In the rows, zero is written as 128.
Here are made-up things, facts about them, and rows of numbers that follow some of those facts. Name the thing behind each unnamed row.

Some things and their rows:
skuplida: [148 111 124 111 111 132 127 127  93  90 126 127 127 121 109 138 117  89
 124 140 133 147 132 128 133 128 110 135 162 116 131 136 136  96 133 100
 125 104 127 132 117 114 129 131 161 134 126]
kleple: [118 141 135 134 114 129 131 129 150 144 131 126 138 135 136 142 129 112
 127 124 133 116 115 121 129 142 132 135 126 138 136 113 136 136 128 118
 139 150 131 138 136 133 132 120 138 121 126]
fleron: [129 132 130 137 112 132 119 130 140 135 134 123 135 143 120 146 130 122
 126 129 138 112 138 118 121 137 112 121 120 145 116 119 134 116 135 121
 126 150 124 140 135 141 130 124 146 127 129]
tusuven: [122 134 138 133 115 134 120 130 141 136 131 124 128 131 134 135 127 129
 126 122 131 119 132 115 132 122 117 138 123 134 121 118 132 134 141 117
 136 151 129 136 133 133 130 121 139 126 131]
drikun: [129 109 118  93 130 137 147 134 108  84 147 123 115  95 122 118 108  67
 129 135 118 147 123 134 128 146 125 153 192 108 151 149 157 123 122  91
 122 101 140 142 118 103 133 112 148 144 121]
depok: [139 107 146 122 124 140 110 135 142 121 127 129 129 119 135 155 139 122
 124 117 131 125 153 112 113 110 128 155 135 120  90 121 130 138 158 114
 119 161 125 135 126 135 127 124 148 145 135]
pliplin: [ 97 143 147 133  85 130 140 121 146 142 117 121 133 123 160 137 144 122
 124 130 139 126 131 111 140 135 117 129 110 109 144 143 140 112 164 117
 128 150 133 139 130 135 128 118 146 130 125]
skedrur: [142 137 130 112 115 122 127 131 100 120 122 125 117 117 108 123 100  98
 123 153 128 144 120 132 160 149 106 106 156 114 179 119 138 107 126  94
 146 126 136 119 124 102 133 126 153 130 117]
trudrifu: [119 134 137 132 114 135 121 130 144 134 131 125 131 131 134 138 126 131
 126 119 130 118 127 116 131 121 123 141 123 131 119 117 133 138 141 117
 134 151 131 138 133 132 130 122 139 128 131]
soden: [131 126 134 141  97 138 108 118 130 129 138 126 143 129 122 163 133 130
 128 105 138 129 125 110 134 103 134 141 123 129  92 108 133 122 134 120
 122 130 124 147 130 136 128 131 139 130 131]
mevafal: [121 132 137 132 115 135 122 132 144 135 133 124 131 128 134 136 125 125
 126 120 129 118 133 115 131 124 123 140 127 135 121 120 132 136 140 116
 134 151 130 138 133 132 130 121 140 126 131]
briplo: [122 127 133 134 111 136 118 134 136 124 125 123 122 133 125 135 143 144
 125 121 134 120 147 115 129 115 108 139 120 155 111 127 119 138 132 119
 129 151 123 139 127 139 128 125 140 122 129]
plelitir: [121 127 135 129 115 140 118 131 141 130 134 120 127 130 126 139 129 135
 127 118 132 119 148 114 125 120 116 143 125 138 112 130 137 133 141 118
 120 147 127 142 131 136 130 121 141 134 130]
grazu: [125 131 137 133 117 137 114 132 137 138 131 122 129 138 125 136 128 139
 126 123 132 119 144 113 131 117 111 136 121 137 118 124 133 128 143 121
 126 148 126 137 134 136 130 126 143 128 130]
pluni: [122 133 136 133 116 133 121 132 139 134 130 124 129 130 133 134 130 129
 125 121 132 116 132 115 132 121 117 139 124 140 117 119 128 140 137 118
 136 150 131 137 131 133 129 122 139 123 130]
pumu: [127 134 137 134 116 137 114 131 135 135 128 121 128 139 120 140 130 145
 126 124 136 124 147 113 129 116 109 135 122 142 114 128 129 130 140 121
 126 149 124 134 133 135 130 125 143 126 131]
drezum: [122 136 138 132 119 133 121 130 141 138 128 124 130 133 130 138 126 138
 126 123 134 123 132 115 134 122 121 145 124 134 116 120 129 141 135 119
 134 151 129 136 133 131 130 121 139 124 130]
storu: [120 128 136 132 110 134 123 133 145 133 128 126 129 128 135 132 139 134
 125 120 130 116 130 117 132 120 122 141 125 146 123 119 126 141 135 117
 135 153 129 139 129 134 129 123 136 123 128]
duto: [139 126 137 133 104 130 114 124 140 148 138 128 158 137 118 166 130 136
 128 138 130 107 134 114 119 152 129 106 120 140 130 106 138 110 132 129
 120 150 117 143 134 137 130 127 146 126 129]

Some facts about the things:
bamidis bovanul:vegim
bivu bovanul:depok,plibi,bramas
bramu grefu:depok,nastun,tatren,dogri
breflis grefu:tadrun,dretri
brike bovanul:gonol
brinas bovanul:klura grefu:nekim,klilinem,brike
deklisto bovanul:traso
destifi bovanul:lupur,skuplida
diplir grefu:bamidis,grazu,deklisto,betras
dovun grefu:dudi,gegrun
drefle grefu:mitigros,stoski,grigubok,dretri
dribaklak grefu:miklurun,temuk
drikun bovanul:griso grefu:tatren,feflar,metrir,traso,skuna,brubolam,vusa
dudupos bovanul:plobesak,klatin,pagre,flabode grefu:bramas,grigubok,temuk,vogrepler,zasem,brike
duzuk grefu:klatin,drifafer,feflar,flokler
feflar bovanul:skovanor
fluno bovanul:relote
flustuk grefu:bamidis,drezum,stekir,skufi,vetrek,toskin,gegrun
gegrun bovanul:mibror
gobe bovanul:netar,piples
goram bovanul:briplo grefu:raflil,lupur,soden,trudrifu,bivu,vusa
grazum bovanul:tulin,kluko
gritor bovanul:drirosas,pemu,torelek,traso
klaplo bovanul:grazu
kleple bovanul:dotrul,fleron
kloplis bovanul:nustak
kluzir bovanul:grigubok
laflar bovanul:niveplom,drifafer
laster bovanul:klilinem grefu:pliplin,kezim
lusi bovanul:soden,bramu
mamek bovanul:dogri grefu:plukluson,bramas,duto
mirabol grefu:gonol
naflum bovanul:vures,pumu,vikle,nafol
nastun bovanul:flokler
netar grefu:traso,betras,vogrepler
niflagil bovanul:griso,trepluflik
niti grefu:goflar,fleron
niveplom grefu:mitigros,pusu,nekim,bramas,vetrek,nutru
nutru bovanul:griso,plago,vinun
pagril bovanul:pludidrul,klura
paplun grefu:kleple
pemu grefu:tatren
piples grefu:skepan,miklurun,fluno,feflar,dretri,gritor
plazu bovanul:gumo
plibi grefu:miklurun,grigubok,zasem
plobesak grefu:trubas,fleron,tusuven
ploklum bovanul:briplo,mirabol,pludidrul,skepan,nafol
plolor grefu:ploskam,pusu,brogre,rubam,flabode,toskin
relote grefu:pumu,labok,vetrek
rosiste grefu:skepan,zopi,pagre
sime bovanul:pludidrul,keser
skedrur bovanul:drirosas grefu:plago,grazum,fistik,flokler
skosku grefu:laflar,tatren,plelitir,zila,dogri
skovanor grefu:ploklum,gonol
skuna bovanul:fleron,subruk
skuplida grefu:lupur,metrir
steru bovanul:skuplida grefu:mitigros,pliplin,torelek
stola bovanul:brogre,plelitir,flokler,nustak grefu:tulin,sustore,plago,bramas
sustore bovanul:skuplida
tadi grefu:briplo,klaplo,skufi,nutru,pagre
tregak grefu:briplo,ploskam,dretri,nafol,storu
trepluflik grefu:mevafal,brubolam
vaven grefu:zaston,vogrepler,pifus
vegim grefu:zopi,pluni
vetun grefu:kezim
vikle grefu:klilinem
vogrepler bovanul:skepan,nustak
vures grefu:dudi,torelek
zaplu bovanul:duto,skuvuk grefu:stekir,stoski,soden,klilinem,brike
zasem bovanul:grazu,plago,flokler
zaston bovanul:tulin,klilinem
zila bovanul:plago,dogri
zosti bovanul:plukluson

Rows to name:
No name comes twice in this set of rows, the named rows included.
[145  96 115  95 113 142 133 123  90  81 165 121 127  87 113 151 120  78
 132 132 128 157 139 122 120 146 139 144 193 101 124 155 160 111 122  97
  89  89 125 152 117 111 129 113 151 154 122] -> bramu
[116 147 141 132 121 131 126 131 145 144 125 126 130 131 138 134 129 139
 126 123 133 127 122 117 140 125 126 148 129 134 127 121 126 152 130 119
 143 149 132 132 135 125 131 123 134 116 127] -> nutru
[113 133 146 131 118 135 114 133 148 151 129 125 140 125 142 126 135 129
 127 109 116 117 110 119 152 123 143 150 124 151 167 112 145 129 147 122
 141 147 131 129 135 126 137 130 134 133 122] -> zasem
[119 112 141 129 103 135 109 139 139 138 128 124 133 120 138 120 152 128
 123 107 109 107 116 120 146 122 135 141 121 178 175 111 139 120 148 123
 135 148 125 132 127 137 135 137 138 137 118] -> miklurun
[116 125 135 133 104 133 123 134 145 129 124 127 127 125 137 129 144 131
 124 117 127 114 128 118 132 118 121 144 122 154 129 119 124 142 134 117
 137 153 129 140 126 137 129 123 136 122 126] -> tadrun
[118 111 127 108 133 147 135 133 152 111 162 120 121  99 135 140 121 106
 133 117 121 122 144 116 105 141 142 162 160 110 104 142 159 156 134 108
 104 144 136 155 130 127 130 100 137 149 130] -> tatren
[116 138 137 127 134 133 139 141 167 126 110 128 114 137 150 118 144 106
 122 106 137 118 108 131 128 122 134 196 117 158 132 128 134 146 142 104
 141 176 132 123 133 144 135 121 153 137 125] -> fluno
[129 134 139 132 121 137 109 132 132 142 132 121 131 138 122 137 129 142
 126 125 133 123 144 114 134 120 110 135 124 137 127 125 133 125 144 123
 126 147 124 130 136 133 132 126 144 129 129] -> plago
[ 84 143 149 136  71 130 148 116 148 143 115 118 137 121 178 133 142 101
 123 127 139 123 130 110 136 135 116 119 104  91 154 149 150  93 185 114
 126 143 140 144 128 139 127 117 150 137 126] -> kezim
[129 132 138 132 114 138 112 129 127 139 137 121 134 132 129 132 126 153
 126 121 129 116 136 110 140 116 110 143 119 135 126 126 132 125 140 122
 124 142 124 134 136 132 131 127 144 123 136] -> tulin
[130 140 123 120  77 145 115 103 126  73  87 131 134 147  50 154  75 136
 135 119 139 164 105 133 149  67 109 177 127  87  83 123 152  68 115  91
 138 102 156 159 106 108 131 145 158 149 125] -> vikle
[136 107 150 124 100 136 101 137 145 136 117 130 141 122 123 143 148 139
 123 119 114 109 130 118 135 125 135 140 111 158 155 106 139 111 154 118
 127 169 120 129 125 137 132 137 150 149 125] -> grigubok

The same things again, as new rows of numbers:
Some rows with their names:
trudrifu: [135 116 129 137 144 105  99 162 192 146 108 130 134 167 141 119 130 179
 157 115 157 139 120 101 109 123 166 126 184 127 141]
putraklen: [135 118 131 135 144 107  99 162 191 146 112 127 136 166 144 120 130 180
 158 116 157 137 119  99 104 123 169 129 187 128 141]
nustak: [148 120 122 143 162 119  99 152 179 153 128 130 124 184 148  84 124 156
 161  83 152 155 125 102  97  94 169 132 156 173 129]
kluzir: [137 120 130 124 144 105 103 160 187 145 110 126 136 156 146 126 132 187
 158 125 158 137 115  92 105 126 172 121 189 123 139]
duto: [136 119 136 142 149 105 101 156 193 148 118 128 139 172 139 113 128 173
 154 112 154 142 138 108  96 124 147 137 188 134 132]
ploklum: [150 122  92  99 141  84 103 142 170 169  96 110 143 173 131 125 119 216
 151 126 142 171 110  64  91  95 222 109 190 128 159]
bamidis: [136 128 129 112 142 105 106 156 192 150 114 119 134 149 144 128 138 181
 157 124 153 133 125 102 103 129 168 121 182 122 134]
flabode: [140  97 156 145 148 128 106 150 181 126 113 112 140 162 120 126 154 149
 169 138 152 160 137 109 117 109 162 145 154 137 156]
bivu: [139 128 129 122 138 103 106 160 188 146 111 125 140 154 148 133 141 193
 157 133 162 133 106  91 110 132 176 117 190 118 141]
tadi: [107 146 135 104 138 140 114 148 210 170  99  94 133 143 134  99 109 165
 155 102 147 145 142  97 121 156 160  73 149 118 148]
pagril: [141 119 114 107 149 109  91 143 178 152 104 116 152 171 150 123 117 213
 151 125 150 155 125  77  97 101 192 118 190 117 141]
dretri: [119 112 156 144 134 149  98 159 181 150 109 120 141 184 168 121  88 169
 179 108 162 116 101  72 127 149 188 122 166 127 170]
piples: [102 132 163 153 138 158 120 159 198 163  95 111 146 197 137  96  57 169
 167 111 162 144 110  69 140 172 160  70 152 137 175]
toskin: [131 120 135 124 142 110 100 158 194 152 114 119 136 156 144 119 131 174
 158 112 149 135 133 105 104 125 167 130 180 125 134]
dudi: [140 122 142 112 144 114  96 153 195 158 123 116 124 144 157 118 147 173
 158 104 148 134 145 105 103 123 157 123 175 108 130]
vetun: [158 116 142 150 143  95  92 155 204 161  83 153 107 171 159  83 157 190
 146  97 193 202 137  61 117 132 138  27 164  86 170]
pemu: [ 98 132 146 133 176 146  97 210 230 125 135 127 106 170  74  82  92 193
 132 113 147 158 114  99 151  78 132  23 193 118 118]
plago: [141  95 130 151 167 109 106 156 185 167  94 154 106 158 152 115 112 150
 141 109 140 126 144 125  77 108 140 122 154 159 119]
skedrur: [109 140 134  84 163 119 116 160 217 125 109 121 113 154 100 114 112 174
 145 114 137 152 135  67  98 147 148  50 180 116 138]

Which thing is each row?
No name comes twice in this set of rows, the named rows included.
[137 128 132 107 140 113 105 153 191 152 117 114 133 142 152 124 143 181
 157 119 149 130 134 103 106 129 167 123 175 115 132] -> gegrun
[151 126 112 128 166 115 114 166 172 149 122 140 114 156 155 115 134 175
 158 121 160 137  95  99 110  97 175 101 157 158 121] -> nastun
[119 147 143 144 166 127 125 147 194 141  87 134 157 198 126 109  78 185
 154 140 163 168 118  65 109 173 127  62 170 148 146] -> dribaklak
[133 116 140 154 141 111  90 173 197 151 122 127 133 170 137 107 128 181
 151 109 158 139 123 113 114 113 156 128 191 132 132] -> depok
[133 107 129 131 146 131  80 146 186 166 113 108 144 186 150  98 100 181
 157  88 139 153 144  94  98  95 186 138 173 134 149] -> briplo
[115 145 131 111 146 134 113 147 210 160  98 102 134 146 135 101 114 171
 152 109 150 153 141  97 121 150 151  72 155 121 141] -> plolor
[119 106 147 127 159 108  93 180 213 113 129 143 111 182 103 112 114 165
 147  98 134 133 134  86  85 110 146 118 206 132 128] -> traso
[129 112 138 100 153 103  99 172 203 115 124 137 112 160 121 134 129 179
 158 114 137 127 120  74  85 124 170 108 200 116 133] -> deklisto
[113 142 134 131 147 129 115 160 206 162  98 109 133 164 121  99 102 181
 148 117 154 160 120  87 128 143 155  60 161 124 148] -> duzuk
[144 116 120 122 156 111 116 158 178 155 105 137 114 149 159 127 127 167
 160 120 153 126 109 102 101 117 178 110 157 143 130] -> klaplo
[150 133 115 113 159 113 108 152 173 146 124 128 128 170 157 107 132 176
 166 110 156 151 103  83 103 106 182 114 164 156 132] -> kloplis
[112 146 132 113 150 131 110 145 216 161  98 104 132 146 130  90 121 167
 146 104 149 160 159 107 112 150 137  78 155 121 130] -> relote

Now the same things, written a new way:
Known rows:
dudupos: [162 128 163 128 160 134 118  72 147 154 179  77 152  91 145 156 175 187
 114 132 182 115 136 125 133 147 109 160 191 140  70 101  74 103  91 126
 106 154 154 147 184 108  66]
tadi: [140 151 149 150 152 131 129 101 179 145 162 108 159 132 133 142 180 248
 137 142 193 112 131 129 102 125  67 135 166 119 111  90  73  84 107  96
 131 170 154 161 152 110  89]
pemu: [153 132 126 148 110 189 162  90 145 134 173 119 118 116 108 187 169 226
 120 119 174 121 143 150  89 139 137 113 158 120  83 106  74 135  87 119
 112 165 120 166 144 141 117]
plobesak: [130 170 110 124 138 114 112 100 131 155 131  82 157 139 138 190 179 235
 131 131 161 117 154 155 101 130  88 145 169  97  85  99  68 101 104 111
 127 109 135 135 169 144 130]
vaven: [153 126 137 135 153 141 113  90 133 144 165  80 138 102 142 166 171 210
 118 130 177 115 137 144 107 146 115 131 184 138  84  93  79 108  94 127
 112 141 141 146 162 126 107]
pusu: [155 127 163 133 132 158 112 138 174 150 149  88 133 131 109 116 162 189
 135 129 170 108 156 142 120 142 105 110 137 127 149  85  92 106  80  97
 120 158 168 156 108  96 152]
briplo: [150 151 172 126 116 179 119 166 184 143 149 107 149 150  96 126 148 206
 117 132 183 103 150 125 118 143 104 134 148  95 146  80  74  95  78  96
 125 142 163 156 106  98 133]
dretri: [153 134 170 131 104 191 125 124 160 134 143 108 144 136  87 137 135 180
 105 134 163 110 149 129 132 153  98 140 150 119 148  58  56 110  99 109
 112 117 183 157 104  93 135]
plelitir: [152 142 122 140 106 205 154 110 150 153 152 121 112 126 103 174 158 201
 123 105 150 107 159 142 102 152 157 111 135 120 111  88  97 135 108 104
 118 158 117 161 122 141 149]
ploklum: [148 182 149  96 115 158 112 178 166 174 141  81 154 150 109 164 151 191
 110 104 177 100 172 133 122 151 158 154 154  72  92 115  91 103  68 110
 122 125 119 125 144 131 140]
vinun: [142 146 123 138 130 156 120 109 136 149 143  88 145 134 122 169 165 205
 123 125 154 104 175 146  99 137 120 126 150 112 113  95  76 105 108 107
 121 136 157 136 133 125 132]
sustore: [152 132 147 183 133 133 118 104 174 119 152  48 114 180 113 115 161 172
 118 116 176 128 196  94 133 220 116 132 108 148  45  83 104 112  39 148
 123 135 143 111 146  92 142]
flabode: [146 142 152 139 129 152 118 141 172 147 147  95 137 141 111 124 165 210
 133 129 168 109 156 142 104 135 104 109 141 121 144  87  85  99  89  98
 127 161 161 155 114  99 152]
pumu: [154 135 145 133 137 147 111 143 162 152 149  85 130 135 122 131 164 201
 135 125 162 109 158 149 105 142 115 104 142 119 133  94  93 110  77 101
 125 151 153 150 124 108 154]
deklisto: [139 143 175 136  96 140 109 137 157 140 196  55 135 129  98 159 162 198
 126 115 178 140 160 158 117 120 109  72 160 106  95 123  81 112  47 129
 109 172 156 151 138 106 169]
zosti: [145 164 142 129 114 142 126 112 156 157 155  83 147 138 113 173 164 199
 115 119 162 117 169 138 120 141 125 132 155  99  91 104  82 104  83 109
 117 145 139 138 150 118 143]
brubolam: [148 131 140 143 103 201 128 138 143 132 168  90 120 129 100 175 143 197
  97 118 162 104 154 142  96 157 156 108 169 129 110  65  73 133  93 121
 112 143 147 152 116 132 160]
depok: [151 136 125 142 103 198 160 108 153 139 153 118 111 126 103 177 157 204
 117 113 157 107 164 147  91 157 165 115 142 114 112  91  84 137  91 111
 119 155 125 158 122 139 148]
niflagil: [127 145 134 152 135 177 143 118 129 170 163  56 144 151 110 195 169 182
 115 124 158  83 220 141 103 112 154 139 127 109  93 124  64  65 118 108
 123 153 178 122 116 106  99]

Which thing is each row?
No name comes twice in this set of rows, the named rows included.
[140 153 140 140 108 164 117 125 159 139 141 100 150 150  99 158 150 207
 114 133 160 114 157 139 111 143 101 131 154  99 127  76  68 104 101 109
 124 120 159 144 128 123 144] -> pluni
[150 137 192 142  65 182 135  83 168 114 194  88 153 133  63 168 140 184
 100 135 187 155 150 143 140 129  66 112 163  83  91 117  48 110  62 134
  96 137 186 152 134 108 121] -> gritor
[148 160 125 134 123 136 122 111 155 163 140  92 130 122 119 168 170 204
 118 134 154 114 159 153 112 144 124 132 157 106 109  83  86 110  88 104
 130 132 153 148 145 127 147] -> kluko
[135 168 125 114 100 137  99 134 130 151 128  70 146 148 104 176 157 198
 119 123 145 122 178 166 116 141 113 122 152  82 116  94  73 112  86 114
 123  95 159 130 135 133 184] -> fleron
[143 127 161 119 122 170 114 151 123 144 167  77 127 109 116 158 153 182
 110 120 165 100 142 151 120 138 149 107 172 145 116  64  59 128  74 117
 104 129 159 160 123  95 163] -> soden
[154 124 144 125 129 165 107 123 134 146 155  78 129 121 122 153 154 180
 111 124 160 106 156 149 115 152 134 118 167 131 112  80  83 121  90 123
 117 129 156 141 134 119 149] -> pifus
[144 143 146 130  99 148 124  90 143 137 166  79 137 123 101 167 164 209
 133 127 176 143 154 169 116 123  77  99 150  90  97 130  70 118  66 128
 110 129 159 148 144 132 143] -> drirosas
[144 155 129 122 110 151 111 131 142 151 131  82 137 142 107 162 158 194
 121 123 151 115 172 154 110 148 122 119 149  95 120  94  82 117  89 109
 120 113 153 136 130 133 172] -> gonol
[147 141 156 135 126 160 107 136 173 157 152  95 138 140 110 127 163 210
 130 122 167 113 154 138 115 134  91 104 137 121 141  78  95  97 103  94
 129 157 147 161 120 108 151] -> brogre
[143 147 158 144  92 191 142 129 156 139 190  82 129 126  95 188 147 194
  90 116 168 119 160 131 108 147 160 113 170 120  86  83  69 125  77 128
 110 164 141 150 136 119 150] -> skuna
[148 153 161 133 103 214 109 148 171 148 151 108 144 142  81 148 134 198
  98 129 182 108 147 118 132 153  95 139 156 105 124  64  70  94 125 109
 122 110 156 155 125 119 115] -> skepan

